Below is a small trained network, with its code and all its weights. Each question gives an input and a class and asks what happens when units are switched off, that is, made to give their printed mean instead of their output.

import numpy as np


def w(rows, s, z=0):
    codes = np.array(rows[::2]) - 128.0
    scale = np.full(codes.shape[1], s)
    scale[-1] = z or s
    return codes * scale


def f(y):
    return np.maximum(y, 0)


def log_softmax(a):
    a = a - a.max(-1, keepdims=True)
    return a - np.log(np.exp(a).sum(-1, keepdims=True))


def net(x, mask):
    res = np.array(x, float).reshape(1, 3) / 4 @ E
    y = f(res @ A[0][:, :-1].T + A[0][:, -1])
    res = res + np.where(mask, y, B[0][:, -1]) @ B[0][:, :-1]
    return log_softmax(res[-1] @ U[:, :-1].T + U[:, -1])


A, B = {}, {}
E = w([
[150,101,148,157,91,231,231,132,125,117,140,120],'x0',
[130,177,12,136,168,162,144,150,164,129,151,108],'x1',
[101,80,59,141,115,112,129,121,19,129,113,116],'x2',
],0.011)
A[0] = w([
[127,132,69,129,127,138,120,140,154,126,125,112,133],'neuron 1',
[116,111,151,124,126,61,92,131,63,134,118,125,146],'neuron 2',
[123,90,232,127,99,120,128,122,110,125,119,130,128],'neuron 3',
[120,108,194,126,110,132,133,125,124,136,120,127,61],'neuron 4',
[136,161,206,123,147,107,114,134,232,127,133,125,105],'neuron 5',
[136,118,146,113,135,77,102,125,66,129,117,128,142],'neuron 6',
[123,150,112,124,146,85,88,126,158,132,124,123,73],'neuron 7',
[129,152,38,128,143,135,128,134,149,126,134,123,40],'neuron 8',
[133,148,67,128,144,134,126,128,136,131,131,130,47],'neuron 9',
[111,115,120,139,115,91,102,123,73,129,138,135,145],'neuron 10',
[127,141,107,116,155,45,74,130,156,128,121,123,206],'neuron 11',
[135,152,119,128,125,170,144,129,189,129,130,131,102],'neuron 12',
[136,154,99,140,131,240,188,128,237,127,139,132,104],'neuron 13',
[124,122,101,138,121,140,139,126,101,132,128,126,46],'neuron 14',
[137,106,161,135,112,220,193,133,87,123,131,118,66],'neuron 15',
[123,153,15,130,140,142,126,132,168,134,130,126,171],'neuron 16',
[125,120,150,131,105,138,119,139,133,131,120,132,91],'neuron 17',
[128,126,134,135,130,126,119,148,114,134,131,140,104],'neuron 18',
[124,99,55,130,120,144,141,129,8,126,126,123,3],'neuron 19',
[130,144,166,123,131,128,116,136,190,129,131,123,163],'neuron 20',
[133,103,152,129,118,187,180,129,85,126,123,124,12],'neuron 21',
[127,151,22,126,148,140,128,133,159,126,130,121,47],'neuron 22',
[125,102,62,136,122,137,143,128,11,127,128,122,174],'neuron 23',
[122,150,91,119,147,28,58,132,186,131,122,126,82],'neuron 24',
[129,109,148,141,106,196,172,132,102,130,121,117,158],'neuron 25',
[129,107,139,138,112,80,103,116,58,122,133,140,139],'neuron 26',
],0.012,0.0083)
B[0] = w([
[132,143,125,128,144,138,139,118,136,123,142,152,177],'neuron 1',
[119,112,127,125,112,120,114,156,119,132,112,53,203],'neuron 2',
[133,158,109,141,131,144,138,101,146,131,151,219,210],'neuron 3',
[135,139,114,122,173,130,146,121,122,123,130,161,160],'neuron 4',
[115,117,126,149,78,127,113,108,115,135,131,215,212],'neuron 5',
[121,112,131,124,115,126,113,146,135,127,118,59,188],'neuron 6',
[138,130,122,119,166,143,144,123,130,114,133,160,164],'neuron 7',
[121,110,144,143,72,118,105,116,125,141,125,169,178],'neuron 8',
[119,115,139,128,89,115,109,133,120,135,119,151,157],'neuron 9',
[130,115,125,118,130,122,121,148,122,130,118,76,183],'neuron 10',
[116,109,143,147,68,124,113,118,117,136,122,164,229],'neuron 11',
[132,126,124,118,158,118,131,146,114,131,117,78,178],'neuron 12',
[132,108,122,103,178,113,131,164,114,121,104,5,248],'neuron 13',
[140,139,131,119,156,133,146,128,126,117,131,138,138],'neuron 14',
[123,144,132,149,88,131,114,99,141,132,148,206,200],'neuron 15',
[145,145,123,114,190,140,158,123,134,115,138,151,233],'neuron 16',
[132,132,125,121,141,128,143,129,126,124,121,143,138],'neuron 17',
[126,130,115,127,127,130,129,130,121,127,129,119,131],'neuron 18',
[151,182,116,134,185,161,180,95,158,121,168,194,189],'neuron 19',
[130,146,120,133,136,140,140,104,135,121,147,181,190],'neuron 20',
[114,104,140,134,77,113,93,124,121,133,114,170,161],'neuron 21',
[111,125,146,152,64,129,109,102,128,136,133,183,193],'neuron 22',
[114,106,151,131,77,107,89,129,127,136,110,166,231],'neuron 23',
[145,160,120,127,168,150,165,111,141,125,149,185,210],'neuron 24',
[134,152,114,118,175,129,144,122,133,127,140,158,202],'neuron 25',
[129,106,131,118,128,120,121,148,119,125,112,67,191],'neuron 26',
],0.021,0.014)
U = w([
[91,105,142,149,47,120,86,117,120,154,121,145,150],'0',
[161,161,109,122,181,162,189,115,146,111,154,140,3],'1',
[125,89,120,89,153,110,123,196,106,122,83,6,140],'2',
],0.017,4.3e-05)

Each question gives the input, the list of numbers given to net, and the class t.
The units are the neurons (one row each of A and B). Each row of codes is followed by its name. A weight is (code - 128) times the scale printed after its matrix; where a second scale follows, it is the last column's (A, B and U).
mask holds one flag per neuron, in row order. A switched-off neuron (its flag False) gives its mean, the last column of its row in B, instead of its output. The means were averaged over made-up inputs and are rounded, as every weight is.
A unit's drop is (log p(t) with every unit on - log p(t) with that unit switched off) / (log p(t) with every unit on - log p(t) with every unit switched off).
most important unit: the unit with the biggest drop
top k neurons: the k neurons with the biggest drops, biggest first
drop of u: that unit's drop, to one decimal
input [-8,1,-4], class 1: most important unit	neuron 24
input [-4,6,3], class 0: top 4 neurons	[neuron 22; neuron 8; neuron 11; neuron 23]
input [8,0,4], class 0: top 4 neurons	[neuron 21; neuron 23; neuron 15; neuron 16]
input [-2,8,2], class 0: top 3 neurons	[neuron 22; neuron 8; neuron 9]
input [-4,7,5], class 0: top 4 neurons	[neuron 22; neuron 23; neuron 8; neuron 11]
input [-6,8,1], class 0: top 2 neurons	[neuron 22; neuron 11]
input [7,-5,-1], class 1: top 2 neurons	[neuron 25; neuron 23]
input [7,-8,-5], class 1: top 2 neurons	[neuron 25; neuron 4]
input [-6,1,-1], class 1: top 4 neurons	[neuron 24; neuron 23; neuron 7; neuron 22]
input [5,1,8], class 1: top 2 neurons	[neuron 19; neuron 25]
input [3,-7,-2], class 1: top 2 neurons	[neuron 23; neuron 11]
input [-4,-2,5], class 2: drop of neuron 11	0.0
input [3,-7,-6], class 1: drop of neuron 23	0.2
input [6,4,-7], class 2: drop of neuron 13	1.3
input [5,-5,-4], class 1: drop of neuron 23	0.1
